Below is a small trained network, with its code and all its weights. Each question gives an input and a class and asks what happens when units are switched off, that is, made to give their printed mean instead of their output.

import numpy as np


def w(rows, s, z=0):
    codes = np.array(rows[::2]) - 128.0
    scale = np.full(codes.shape[1], s)
    scale[-1] = z or s
    return codes * scale


def f(y):
    return np.maximum(y, 0)


def log_softmax(a):
    a = a - a.max(-1, keepdims=True)
    return a - np.log(np.exp(a).sum(-1, keepdims=True))


def net(x, mask):
    res = np.array(x, float).reshape(1, 5) / 4 @ E
    y = f(res @ A[0][:, :-1].T + A[0][:, -1])
    res = res + np.where(mask, y, B[0][:, -1]) @ B[0][:, :-1]
    return log_softmax(res[-1] @ U[:, :-1].T + U[:, -1])


A, B = {}, {}
E = w([
[181,161,118,52,49,134,23,160,78,219],'x0',
[150,254,146,102,108,65,137,124,247,102],'x1',
[225,155,191,225,125,143,88,156,106,97],'x2',
[195,114,106,97,122,31,226,231,78,130],'x3',
[145,109,243,55,68,195,189,121,132,101],'x4',
],0.0091)
A[0] = w([
[177,127,149,61,121,150,58,120,115,188,42],'neuron 1',
[37,146,75,25,103,72,147,76,142,135,192],'neuron 2',
[112,11,110,151,153,175,152,140,44,149,133],'neuron 3',
[112,154,80,89,79,145,56,210,120,173,89],'neuron 4',
[188,109,129,101,158,64,198,244,114,158,112],'neuron 5',
[90,176,142,137,98,162,69,52,161,101,96],'neuron 6',
[195,174,212,246,130,108,67,156,90,73,226],'neuron 7',
[94,69,171,165,140,182,82,82,148,173,85],'neuron 8',
[181,104,126,111,132,2,205,179,88,174,115],'neuron 9',
[140,222,109,75,149,100,123,111,209,101,179],'neuron 10',
[66,137,39,181,182,42,91,134,121,219,176],'neuron 11',
[108,117,177,195,207,139,171,151,167,66,31],'neuron 12',
[106,133,91,168,100,197,97,91,184,121,3],'neuron 13',
[125,176,40,201,175,64,57,136,137,137,230],'neuron 14',
[118,199,147,124,87,69,127,137,208,106,164],'neuron 15',
[122,158,146,171,139,166,74,44,121,175,80],'neuron 16',
[88,63,113,192,193,170,200,127,192,44,67],'neuron 17',
[128,126,152,99,132,137,52,83,126,177,75],'neuron 18',
[106,147,194,57,89,182,175,139,165,117,92],'neuron 19',
[133,196,123,70,66,141,113,137,36,216,69],'neuron 20',
[35,84,45,42,128,137,151,132,147,158,159],'neuron 21',
[157,183,122,165,31,134,68,140,95,169,102],'neuron 22',
[87,56,117,140,136,168,134,150,38,162,164],'neuron 23',
[169,117,239,92,43,209,144,158,144,120,202],'neuron 24',
[65,157,113,163,63,163,89,53,183,114,79],'neuron 25',
[166,161,141,132,71,81,139,140,214,115,85],'neuron 26',
[133,101,219,53,102,175,215,98,131,142,59],'neuron 27',
],0.0078,0.0017)
B[0] = w([
[92,150,107,165,140,72,98,154,189,118,207],'neuron 1',
[151,113,222,53,209,170,59,128,108,90,226],'neuron 2',
[181,117,74,110,114,113,132,209,130,84,238],'neuron 3',
[81,133,150,183,153,111,159,179,183,115,209],'neuron 4',
[83,225,139,126,122,176,156,74,81,74,223],'neuron 5',
[147,196,119,117,104,142,179,105,111,52,212],'neuron 6',
[116,101,235,76,227,189,50,47,92,130,247],'neuron 7',
[145,161,133,127,79,136,165,157,100,69,209],'neuron 8',
[101,192,111,110,106,137,188,71,101,53,229],'neuron 9',
[183,78,87,139,109,139,92,182,109,117,222],'neuron 10',
[129,110,146,166,128,169,224,126,137,200,245],'neuron 11',
[90,129,134,181,140,79,69,165,188,128,214],'neuron 12',
[114,164,110,113,65,106,187,94,77,102,185],'neuron 13',
[142,69,174,169,106,182,254,138,132,207,242],'neuron 14',
[207,82,65,147,108,133,83,196,134,100,215],'neuron 15',
[136,168,133,134,110,132,170,116,114,118,205],'neuron 16',
[92,152,123,176,137,73,100,155,190,96,247],'neuron 17',
[114,169,118,155,128,102,149,132,134,77,191],'neuron 18',
[142,87,127,189,130,172,200,126,147,165,210],'neuron 19',
[91,154,133,173,157,82,131,201,166,99,223],'neuron 20',
[118,98,181,74,188,166,62,89,102,107,224],'neuron 21',
[88,129,146,167,177,89,91,152,155,131,214],'neuron 22',
[197,95,95,163,98,129,68,177,131,81,223],'neuron 23',
[139,95,143,151,153,136,210,111,155,174,254],'neuron 24',
[122,152,131,170,112,145,148,109,106,90,208],'neuron 25',
[157,97,93,151,105,140,81,189,88,110,197],'neuron 26',
[82,89,125,200,137,154,194,137,134,178,223],'neuron 27',
],0.0078,0.0099)
U = w([
[112,231,109,112,67,137,166,84,73,75,115],'0',
[51,142,116,149,180,10,106,148,213,130,106],'1',
[147,78,123,141,131,172,203,113,140,229,109],'2',
[148,107,180,75,236,177,58,87,90,127,170],'3',
[249,90,47,123,82,135,86,165,113,107,143],'4',
[155,113,125,106,136,103,130,103,131,144,255],'5',
[117,134,81,69,56,76,62,46,104,211,26],'6',
[117,142,64,49,45,114,63,73,130,201,33],'7',
],0.011,0.0051)

Each question gives the input, the list of numbers given to net, and the class t.
The units are the neurons (one row each of A and B). Each row of codes is followed by its name. A weight is (code - 128) times the scale printed after its matrix; where a second scale follows, it is the last column's (A, B and U).
mask holds one flag per neuron, in row order. A switched-off neuron (its flag False) gives its mean, the last column of its row in B, instead of its output. The means were averaged over made-up inputs and are rounded, as every weight is.
A unit's drop is (log p(t) with every unit on - log p(t) with that unit switched off) / (log p(t) with every unit on - log p(t) with every unit switched off).
The circuit of an input: a set's keep is (log p(t) with only the set's units on - log p(t) with every unit switched off) / (log p(t) with every unit on - log p(t) with every unit switched off). Starting from the 12 units with the biggest drops (on a tie, the unit counted first), units are removed one at a time, each time the one whose removal leaves the highest keep (on an exact tie, the one counted first), for as long as the keep stays at least 0.8.
circuit, biggest first: the units of the circuit, biggest drop first
most important unit: the unit with the biggest drop
k most important neurons: the k neurons with the biggest drops, biggest first
drop of u: that unit's drop, to one decimal
input [-8,4,-5,-8,3], class 0: 3 most important neurons : [neuron 6; neuron 13; neuron 25]
input [0,5,-2,-7,-6], class 0: most important unit : neuron 6
input [-2,8,7,4,1], class 4: 2 most important neurons : [neuron 15; neuron 26]
input [3,6,7,-5,7], class 2: 3 most important neurons : [neuron 24; neuron 19; neuron 2]
input [1,-4,-2,-7,-7], class 0: 4 most important neurons : [neuron 8; neuron 13; neuron 6; neuron 24]
input [-4,0,-5,3,-5], class 2: 3 most important neurons : [neuron 11; neuron 7; neuron 14]
input [4,-8,0,-5,-6], class 4: 2 most important neurons : [neuron 23; neuron 3]
input [3,-8,0,6,-8], class 2: 3 most important neurons : [neuron 11; neuron 14; neuron 15]
input [7,-4,-7,-3,6], class 1: 2 most important neurons : [neuron 20; neuron 1]
input [0,4,-8,-7,-6], class 3: 2 most important neurons : [neuron 2; neuron 21]
input [2,6,0,2,-8], class 2: 2 most important neurons : [neuron 14; neuron 11]
input [-6,-8,2,3,0], class 4: 2 most important neurons : [neuron 3; neuron 23]
input [2,5,-4,1,4], class 4: circuit, biggest first : [neuron 15; neuron 10]
input [4,6,-8,1,2], class 3: circuit, biggest first : [neuron 2]
input [-6,8,-5,-5,1], class 4: circuit, biggest first : [neuron 10; neuron 15]
input [-5,-4,-7,1,3], class 3: drop of neuron 2 : 0.3
input [3,1,2,0,6], class 2: drop of neuron 22 : 0.0
input [7,-6,-2,-8,-8], class 0: drop of neuron 19 : 0.1
